(106): -3.513 2.189 -3.217 -3.522 1.840 -3.143 -3.094 -3.104 1.521 2.107 -3.492
 2.164 2.607 -4.315 -3.918 1.685 1.961 -3.989 2.945 -3.852 -3.153 2.786
 -3.669 -1.946 -2.383 1.322 2.900 -4.084 2.230 -3.230 -3.110 -3.736
(103): 6.906 -4.020 6.324 6.136 -3.754 5.539 6.418 5.630 -4.597 -5.240 6.949
 -4.603 -4.265 8.096 7.330 -3.721 -4.264 7.606 -4.807 7.978 6.198 -4.185
 7.215 3.945 4.340 -2.595 -3.638 7.731 -4.235 6.718 6.312 6.687
(134): 0.177 -0.279 -0.093 0.033 -0.231 -0.294 0.069 0.024 1.498 0.721 -0.021
 -0.096 -0.746 -0.440 -0.341 0.574 0.443 -0.093 -1.324 -0.109 0.066
 -0.893 -0.254 0.115 0.135 0.581 -1.369 -0.083 0.033 -0.342 -0.318 0.050
(98): 2.276 -1.646 1.558 2.179 -1.452 1.344 1.756 1.742 2.119 0.550 1.853
 -1.165 -2.863 1.591 1.577 0.040 -0.083 2.115 -4.307 1.927 1.841 -3.452
 1.696 1.449 1.541 0.292 -4.617 2.026 -1.303 1.211 1.216 2.295
(35): 2.991 -2.128 2.588 3.047 -1.620 2.466 2.516 2.713 0.244 -1.079 2.831
 -1.852 -2.917 3.315 3.045 -0.772 -1.259 3.212 -3.533 2.932 2.634 -3.176
 2.724 1.533 2.169 -0.627 -3.724 3.416 -1.762 2.231 2.191 3.212
(101): -2.086 1.384 -1.770 -2.428 1.102 -2.024 -1.624 -1.928 -0.359 0.272
 -1.935 0.992 2.085 -2.452 -2.275 0.695 0.678 -2.398 2.687 -2.036 -1.814
 2.560 -2.122 -1.252 -1.507 0.587 3.235 -2.344 1.423 -1.653 -1.671
 -2.487
(86): -1.246 0.544 -0.611 -0.784 0.991 -0.269 -1.028 -0.419 -0.899 -0.564
 -0.897 0.474 1.178 -0.240 -0.351 0.221 -0.253 -0.975 2.541 -1.259
 -0.902 1.657 -1.012 -1.254 -0.477 -0.361 2.322 -0.519 0.794 -0.870
 -0.793 -0.893
size: 0.177 -0.279 -0.093 0.033 -0.231 -0.294 0.069 0.024 1.498 0.721 -0.021
 -0.096 -0.746 -0.440 -0.341 0.574 0.443 -0.093 -1.324 -0.109 0.066
 -0.893 -0.254 0.115 0.135 0.581 -1.369
27
size: 2.276 -1.646 1.558 2.179 -1.452 1.344 1.756 1.742 2.119 0.550 1.853
 -1.165 -2.863 1.591 1.577 0.040 -0.083 2.115 -4.307 1.927 1.841
21
size: 2.276 -1.646 1.558 2.179 -1.452 1.344 1.756 1.742 2.119 0.550
10
size: 0.177 -0.279 -0.093 0.033 -0.231 -0.294 0.069 0.024 1.498 0.721 -0.021
 -0.096 -0.746 -0.440 -0.341 0.574 0.443 -0.093 -1.324
19
size: 0.177 -0.279 -0.093 0.033 -0.231 -0.294 0.069 0.024 1.498 0.721 -0.021
 -0.096 -0.746 -0.440 -0.341 0.574 0.443 -0.093 -1.324 -0.109 0.066
 -0.893 -0.254 0.115 0.135 0.581 -1.369 -0.083 0.033 -0.342 -0.318 0.050
32

(120): 2.990 0.956 -4.608 -2.229 1.111 0.982 0.807 1.939 -0.063 -1.049 1.044
 3.507 1.097 0.092
(159): -0.633 -3.397 1.303 -1.968 -1.255 -3.483 0.492 1.107 5.869 2.227 0.119
 3.545 1.056 -2.238
(139): -0.156 -0.606 1.502 -1.477 -1.223 -3.404 2.173 1.453 5.791 2.208 0.215
 3.593 1.149 -0.479
(62): 3.561 -1.208 -0.187 -3.024 -3.256 -0.601 0.331 2.572 3.568 0.423 1.500
 1.875 1.147 -0.612
(80): 5.271 -1.840 5.245 -2.425 -3.263 -0.217 1.651 1.345 -3.121 -2.244 5.166
 4.603 1.108 -2.357
(5): 2.429 -1.157 -0.417 0.403 -5.397 -1.337 -1.493 3.147 5.268 2.315 -1.747
 -2.368 1.012 4.859
(50): -1.579 -0.807 8.003 -2.227 -0.002 -2.101 -0.709 -1.227 1.832 -0.481
 2.774 -1.539 2.248 -3.239
(156): 2.784 -0.236 -0.848 1.174 -2.942 4.726 -3.017 0.633 1.343 -2.034 1.158
 -0.056 -0.066 -2.196
size: -0.633 -3.397 1.303
3
size: 2.784 -0.236 -0.848 1.174 -2.942 4.726 -3.017 0.633
8
size: -1.579
1
size: 2.784 -0.236 -0.848 1.174 -2.942 4.726 -3.017 0.633 1.343 -2.034 1.158
 -0.056 -0.066 -2.196
14
size: -0.633 -3.397 1.303 -1.968 -1.255 -3.483 0.492 1.107 5.869 2.227
10

(111): 0.126 7.789 0.607 3.249
(6): 0.126 7.789 -1.934 3.747
(21): 0.126 7.789 -1.934 3.249
size: 0.126 7.789 -1.934 3.747
4
size: 0.126 7.789 0.607
3
size: 0.126
1
size: 0.126 7.789 -1.934
3
size: 0.126 7.789
2
size: 0.126 7.789
2

(129): -0.292 4.757 -1.333 0.522 1.392 -0.276 -0.434 3.144 0.597 4.705 -0.769
 -3.387 1.914 0.862 -1.297 4.416 1.733 -1.870 4.441 2.633 -1.101 2.874
 -0.883 -1.730 3.787 -2.418 0.297 -0.229 -0.621 0.875 0.889 2.211 -0.378
 -0.115 1.511 1.329 -3.258
(128): -0.022 0.295 1.326 0.437 0.947 0.238 -0.041 -0.328 0.339 0.264 -0.828
 -1.359 0.284 0.207 0.692 -0.660 -0.017 -0.250 0.678 1.430 -0.421 0.262
 -0.320 1.075 0.222 -1.152 -0.668 0.313 0.216 0.323 -0.618 0.441 0.035
 0.143 0.321 -0.510 -0.226
(88): 2.049 3.684 -0.746 2.977 1.207 -0.646 -1.217 -0.515 -1.432 4.481 -2.233
 1.990 0.245 0.700 -1.969 -1.225 -1.931 -1.011 1.672 0.673 -0.161 1.826
 0.355 -2.269 0.755 0.983 5.073 -4.051 -0.410 -1.858 1.487 -0.698 -5.355
 -0.762 3.933 -2.604 0.019
(71): -0.292 4.757 -1.333 0.522 1.392 -0.276 -0.434 3.144 0.597 4.705 -0.769
 -3.387 1.914 0.862 -1.297 4.416 1.733 -1.870 4.441 2.633 -1.101 2.874
 -0.883 -1.730 2.842 -2.772 -1.062 0.585 1.487 1.039 -0.721 2.992 0.412
 1.716 0.392 2.129 -2.938
size: 2.049 3.684 -0.746 2.977 1.207 -0.646 -1.217 -0.515 -1.432 4.481 -2.233
 1.990 0.245 0.700 -1.969 -1.225 -1.931 -1.011 1.672 0.673 -0.161 1.826
 0.355 -2.269 0.755 0.983 5.073 -4.051 -0.410
29
size: 2.049 3.684 -0.746 2.977 1.207 -0.646 -1.217 -0.515 -1.432 4.481 -2.233
 1.990 0.245 0.700 -1.969 -1.225 -1.931 -1.011 1.672 0.673 -0.161 1.826
 0.355 -2.269 0.755 0.983 5.073 -4.051 -0.410 -1.858 1.487 -0.698 -5.355
 -0.762 3.933 -2.604 0.019
37
size: -0.292 4.757 -1.333 0.522 1.392 -0.276 -0.434 3.144 0.597 4.705 -0.769
 -3.387 1.914 0.862 -1.297 4.416 1.733 -1.870 4.441 2.633 -1.101 2.874
 -0.883 -1.730 2.842 -2.772 -1.062 0.585 1.487 1.039 -0.721 2.992 0.412
 1.716
34
size: -0.292 4.757 -1.333 0.522 1.392 -0.276 -0.434 3.144 0.597 4.705 -0.769
 -3.387 1.914 0.862 -1.297 4.416 1.733 -1.870 4.441 2.633 -1.101 2.874
 -0.883 -1.730 3.787 -2.418 0.297 -0.229 -0.621 0.875 0.889 2.211
32

